Below is a small trained network, with its code and all its weights. Each question gives an input and a class and asks what happens when units are switched off, that is, made to give their printed mean instead of their output.

import numpy as np


def w(rows, s, z=0):
    codes = np.array(rows[::2]) - 128.0
    scale = np.full(codes.shape[1], s)
    scale[-1] = z or s
    return codes * scale


def f(y):
    return y / 2 * (1 + np.tanh(0.7978845608 * (y + 0.044715 * y**3)))


def log_softmax(a):
    a = a - a.max(-1, keepdims=True)
    return a - np.log(np.exp(a).sum(-1, keepdims=True))


def net(x, mask):
    res = np.array(x, float).reshape(1, 5) / 4 @ E
    y = f(res @ A[0][:, :-1].T + A[0][:, -1])
    res = res + np.where(mask, y, B[0][:, -1]) @ B[0][:, :-1]
    return log_softmax(res[-1] @ U[:, :-1].T + U[:, -1])


A, B = {}, {}
E = w([
[79,109,116,103,255,102,139,80],'x0',
[108,103,118,71,183,145,106,97],'x1',
[86,215,70,214,155,139,162,147],'x2',
[124,106,92,227,142,105,166,238],'x3',
[126,208,173,134,178,44,170,192],'x4',
],0.0085)
A[0] = w([
[163,137,126,126,140,136,183,142,3],'n1',
[83,179,201,112,66,83,133,133,26],'n2',
[105,96,141,182,220,70,170,220,253],'n3',
[93,148,97,124,174,121,99,162,3],'n4',
[103,127,112,77,254,146,151,202,235],'n5',
[101,75,206,87,215,97,160,111,230],'n6',
[158,167,136,65,76,65,103,52,253],'n7',
],0.0073,0.0021)
B[0] = w([
[120,64,176,159,126,75,75,171,124],'n1',
[125,164,221,54,204,155,117,165,146],'n2',
[210,101,75,38,103,63,154,94,254],'n3',
[154,167,135,133,40,120,127,156,142],'n4',
[204,188,95,146,104,62,126,28,219],'n5',
[192,164,33,104,140,88,156,94,208],'n6',
[254,99,84,94,169,82,141,168,191],'n7',
],0.0071,0.0087)
U = w([
[153,127,3,131,160,116,174,108,253],'0',
[52,138,204,136,184,150,126,204,3],'1',
[31,35,104,185,107,185,67,79,14],'2',
],0.0052,0.0021)

Each question gives the input, the list of numbers given to net, and the class t.
The units are the neurons (one row each of A and B). Each row of codes is followed by its name. A weight is (code - 128) times the scale printed after its matrix; where a second scale follows, it is the last column's (A, B and U).
mask holds one flag per neuron, in row order. A switched-off neuron (its flag False) gives its mean, the last column of its row in B, instead of its output. The means were averaged over made-up inputs and are rounded, as every weight is.
A unit's drop is (log p(t) with every unit on - log p(t) with that unit switched off) / (log p(t) with every unit on - log p(t) with every unit switched off).
The circuit of an input: a set's keep is (log p(t) with only the set's units on - log p(t) with every unit switched off) / (log p(t) with every unit on - log p(t) with every unit switched off). Starting from all 7 units, units are removed one at a time, each time the one whose removal leaves the highest keep (on an exact tie, the one counted first), for as long as the keep stays at least 0.8.
circuit, biggest first: the units of the circuit, biggest drop first
unit that matters most: the unit with the biggest drop
k most important neurons: the k neurons with the biggest drops, biggest first
drop when u is switched off: that unit's drop, to one decimal
input [-1,-8,1,-3,-8], class 2: 2 most important neurons => (n3; n6)
input [-7,-8,8,-4,5], class 1: unit that matters most => n2
input [4,-5,0,7,-6], class 2: circuit, biggest first => (n6; n7)
input [4,-4,7,-4,-2], class 2: circuit, biggest first => (n3; n6; n7)
input [4,-3,6,-3,-4], class 2: 4 most important neurons => (n3; n6; n7; n5)
input [-8,0,-5,-5,7], class 1: circuit, biggest first => (n2; n3)
input [-1,-6,3,0,5], class 1: 4 most important neurons => (n6; n5; n2; n7)
input [-1,0,-1,0,-4], class 2: 3 most important neurons => (n3; n6; n5)
input [-5,1,-3,3,-5], class 2: drop when n7 is switched off => 0.1
input [-7,-7,-4,-3,-3], class 1: drop when n5 is switched off => 0.3
input [-8,-5,5,-1,-3], class 2: drop when n3 is switched off => 0.3
